Each row comes from the steps of one path. Every step used is in the known rows, and no mark comes twice. Write the path behind each row, first mark first.
Known rows:
mopi dezu migoki daki: [-0.01  0.15 -0.13 -0.14 -0.19 -0.36  0.10 -0.22  0.10  0.23  0.44 -0.33
 -0.21  0.46  0.00 -0.09  0.07 -0.68 -0.26]
migoki geza daki: [-0.04  0.24  0.31  0.02 -0.27 -0.37  0.23 -0.24  0.41  0.26  0.38 -0.24
  0.16  0.16  0.14  0.12  0.05 -0.25 -0.21]
geza daki migoki: [ 0.11  0.14  0.17  0.04 -0.29 -0.43  0.11 -0.25  0.22  0.13  0.38 -0.41
 -0.13  0.00  0.12  0.00  0.39 -0.53 -0.11]
dezu migoki: [-0.09  0.18 -0.27 -0.08 -0.21 -0.18  0.11 -0.48  0.27  0.35  0.11 -0.28
  0.14  0.24  0.21  0.18 -0.11 -0.35 -0.25]
geza mopi migoki daki: [ 0.08  0.18 -0.25 -0.04 -0.28 -0.14  0.17 -0.35  0.35  0.32  0.35 -0.02
  0.15  0.48  0.15  0.10 -0.28 -0.27 -0.46]
geza daki migoki dezu: [ 0.23  0.04  0.13 -0.01 -0.24 -0.39 -0.02 -0.52  0.14  0.01  0.27 -0.41
 -0.05  0.12  0.18 -0.11  0.28 -0.45 -0.05]
mopi migoki geza daki: [-0.21  0.30  0.15 -0.02 -0.25 -0.29  0.24 -0.45  0.39  0.38  0.40 -0.02
  0.30  0.38  0.18  0.12 -0.05 -0.15 -0.23]
mopi dezu seduf daki migoki: [ 0.23 -0.26 -0.02 -0.13 -0.39 -0.46  0.03  0.15 -0.47  0.22  0.38 -0.44
 -0.20  0.44 -0.35 -0.28 -0.04 -0.17 -0.01]
daki migoki dezu mopi: [ 0.16  0.07  0.07 -0.11 -0.21 -0.16 -0.03 -0.81  0.15 -0.11  0.35 -0.20
 -0.10  0.17  0.10 -0.17  0.21 -0.26 -0.02]
migoki geza daki seduf: [-0.07  0.27  0.36 -0.03 -0.27 -0.31  0.20 -0.45  0.47  0.04  0.20 -0.12
  0.42  0.01  0.25  0.35  0.00 -0.13 -0.27]
seduf daki: [ 0.05  0.01 -0.16 -0.15 -0.34 -0.32  0.11 -0.09  0.10  0.41  0.10 -0.38
  0.23  0.10  0.08  0.31 -0.25 -0.17 -0.17]
daki seduf: [ 0.10  0.15  0.08 -0.13 -0.27 -0.14  0.11 -0.51  0.30 -0.05 -0.01 -0.14
  0.38 -0.15  0.24  0.41 -0.17  0.01 -0.29]
mopi dezu seduf daki: [ 0.24 -0.18  0.05 -0.21 -0.37 -0.38  0.02  0.08 -0.39  0.21  0.27 -0.35
  0.07  0.31 -0.33 -0.15 -0.29 -0.01 -0.07]
dezu seduf: [ 0.32 -0.03  0.15 -0.08 -0.31 -0.28  0.08 -0.23  0.01  0.00  0.16 -0.23
  0.20  0.10 -0.05  0.05 -0.15  0.10 -0.20]
migoki dezu seduf: [ 0.43 -0.13  0.09 -0.13 -0.27 -0.25 -0.05 -0.50 -0.08 -0.13  0.05 -0.22
  0.28  0.21  0.02 -0.08 -0.28  0.14 -0.13]
dezu mopi migoki geza daki: [-0.26  0.43  0.36 -0.06 -0.22 -0.20  0.21 -0.74  0.43  0.20  0.54  0.11
  0.24  0.32  0.11  0.01  0.15 -0.17 -0.15]
geza mopi dezu: [ 0.16  0.05 -0.07 -0.11 -0.31 -0.07  0.10 -0.17  0.03  0.35  0.34 -0.19
 -0.10  0.26 -0.16 -0.21 -0.39 -0.15 -0.30]
mopi dezu migoki geza daki seduf: [-0.27  0.28  0.15 -0.11 -0.20 -0.27  0.16 -0.51  0.26  0.19  0.29 -0.16
  0.21  0.35  0.11  0.03  0.00 -0.44 -0.22]
seduf daki migoki geza: [-0.13 -0.04 -0.18 -0.02 -0.36 -0.42  0.22  0.01  0.14  0.58  0.34 -0.39
  0.00  0.51  0.06  0.16 -0.10 -0.28 -0.16]
dezu migoki daki: [ 0.00  0.19 -0.21 -0.06 -0.19 -0.34  0.13 -0.32  0.36  0.22  0.25 -0.32
  0.02  0.36  0.24  0.21  0.08 -0.66 -0.32]
dezu mopi migoki daki seduf: [-0.02  0.38  0.18 -0.17 -0.20 -0.13  0.11 -0.88  0.42 -0.26  0.31  0.16
  0.36  0.13  0.23  0.31  0.11 -0.18 -0.31]

Write each row's path:
[ 0.13 -0.17 -0.07 -0.12 -0.41 -0.26  0.16  0.17 -0.22  0.51  0.38 -0.19
  0.15  0.73 -0.37 -0.24 -0.64  0.10 -0.24]
migoki geza mopi dezu seduf daki
[ 0.11  0.07 -0.38 -0.12 -0.25  0.06  0.01 -0.75  0.17  0.35  0.07  0.01
  0.35  0.50  0.19 -0.02 -0.58  0.01 -0.31]
geza mopi migoki dezu
[-0.02  0.22 -0.17 -0.11 -0.19 -0.28  0.11 -0.55  0.44 -0.02  0.07 -0.22
  0.29  0.22  0.35  0.43  0.03 -0.50 -0.38]
dezu migoki daki seduf
[ 0.43 -0.12  0.24 -0.01 -0.28 -0.44 -0.07 -0.44 -0.09 -0.19  0.26 -0.37
  0.03  0.23  0.01 -0.28  0.24 -0.24 -0.02]
geza daki migoki dezu seduf
[ 0.07 -0.23  0.03 -0.10 -0.40 -0.50  0.15  0.20 -0.33  0.36  0.51 -0.36
 -0.16  0.69 -0.34 -0.28 -0.14 -0.12 -0.06]
mopi dezu seduf daki migoki geza
[-0.24  0.29  0.00  0.01 -0.20 -0.35  0.22 -0.42  0.43  0.43  0.32 -0.27
  0.19  0.39  0.24  0.11  0.05 -0.48 -0.22]
dezu migoki geza daki
[ 0.25 -0.13 -0.03 -0.14 -0.38 -0.38  0.06  0.00 -0.14  0.21  0.08 -0.35
  0.30  0.19 -0.08  0.16 -0.29  0.03 -0.15]
dezu seduf daki
[-0.25  0.34  0.11 -0.12 -0.23 -0.07  0.23 -0.75  0.39  0.26  0.46  0.18
  0.24  0.45  0.09  0.07 -0.12  0.05 -0.20]
dezu mopi migoki geza
[-0.03  0.18 -0.07 -0.18 -0.19 -0.28  0.07 -0.45  0.19 -0.02  0.25 -0.22
  0.04  0.32  0.12  0.12  0.02 -0.57 -0.31]
mopi dezu migoki daki seduf
[ 0.00  0.16 -0.26 -0.14 -0.23 -0.12  0.09 -0.41  0.24  0.14  0.25 -0.16
  0.06  0.45  0.09  0.04 -0.22 -0.54 -0.46]
geza mopi dezu migoki daki seduf
[-0.24  0.21 -0.23 -0.05 -0.22 -0.22  0.22 -0.43  0.38  0.50  0.23 -0.20
  0.18  0.51  0.23  0.19 -0.19 -0.32 -0.29]
dezu migoki geza
[ 0.43 -0.20  0.00 -0.06 -0.29 -0.32 -0.05 -0.45 -0.14 -0.12  0.18 -0.30
  0.02  0.35 -0.01 -0.20 -0.04 -0.04 -0.07]
daki migoki dezu seduf
[-0.23  0.34  0.21 -0.06 -0.25 -0.22  0.22 -0.67  0.45  0.16  0.20  0.07
  0.55  0.23  0.28  0.34 -0.11 -0.02 -0.29]
mopi migoki geza daki seduf
[ 0.03 -0.06 -0.23 -0.07 -0.36 -0.39  0.11 -0.03  0.02  0.42  0.23 -0.46
 -0.02  0.22  0.07  0.18  0.00 -0.37 -0.12]
seduf daki migoki
[ 0.37 -0.23 -0.11 -0.20 -0.33 -0.35 -0.07 -0.27 -0.24  0.09 -0.03 -0.35
  0.40  0.33 -0.01  0.05 -0.41  0.07 -0.07]
migoki dezu seduf daki
[-0.04  0.07  0.00  0.04 -0.30 -0.32  0.24 -0.22  0.30  0.33  0.42 -0.26
 -0.12  0.38  0.10  0.06  0.03 -0.24 -0.21]
daki migoki geza
[ 0.11 -0.02 -0.11 -0.18 -0.27 -0.28 -0.05 -0.58  0.01  0.10  0.27 -0.33
  0.01  0.28  0.06 -0.05  0.09 -0.33  0.04]
seduf daki migoki dezu mopi
[ 0.02  0.24 -0.01 -0.12 -0.24 -0.21  0.14 -0.59  0.36 -0.07  0.16  0.01
  0.40  0.20  0.29  0.41 -0.09 -0.18 -0.38]
mopi migoki daki seduf
[ 0.28 -0.20 -0.13 -0.16 -0.41 -0.23  0.04  0.11 -0.36  0.38  0.26 -0.27
  0.10  0.46 -0.37 -0.25 -0.54  0.00 -0.20]
geza mopi dezu seduf daki
[-0.09 -0.05 -0.37  0.01 -0.40 -0.27  0.24  0.03  0.21  0.72  0.35 -0.31
  0.02  0.65  0.04  0.07 -0.34 -0.26 -0.29]
seduf daki migoki geza mopi
[ 0.18 -0.14  0.03  0.02 -0.38 -0.24  0.18 -0.01 -0.13  0.31  0.57 -0.16
 -0.24  0.73 -0.35 -0.50 -0.27 -0.06 -0.24]
daki migoki geza mopi dezu seduf
[ 0.01  0.13 -0.12  0.00 -0.32 -0.10  0.26 -0.23  0.42  0.51  0.30 -0.10
  0.18  0.41  0.10  0.08 -0.46 -0.04 -0.39]
migoki geza mopi
[ 0.36 -0.09  0.06 -0.10 -0.35 -0.13  0.06 -0.11 -0.21  0.17  0.33 -0.16
 -0.03  0.35 -0.33 -0.35 -0.41  0.07 -0.26]
geza mopi dezu seduf
[ 0.01  0.17 -0.29 -0.06 -0.30  0.03  0.15 -0.49  0.25  0.47  0.17  0.03
  0.27  0.38  0.12  0.07 -0.46  0.01 -0.37]
geza mopi migoki
[-0.10  0.32  0.09 -0.15 -0.22 -0.04  0.11 -0.83  0.24  0.12  0.33  0.09
  0.21  0.16  0.07  0.06 -0.03 -0.03 -0.18]
dezu mopi migoki
[-0.25  0.24  0.09 -0.07 -0.20 -0.35  0.18 -0.30  0.19  0.43  0.48 -0.28
 -0.05  0.50 -0.01 -0.18  0.06 -0.53 -0.16]
mopi dezu migoki geza daki
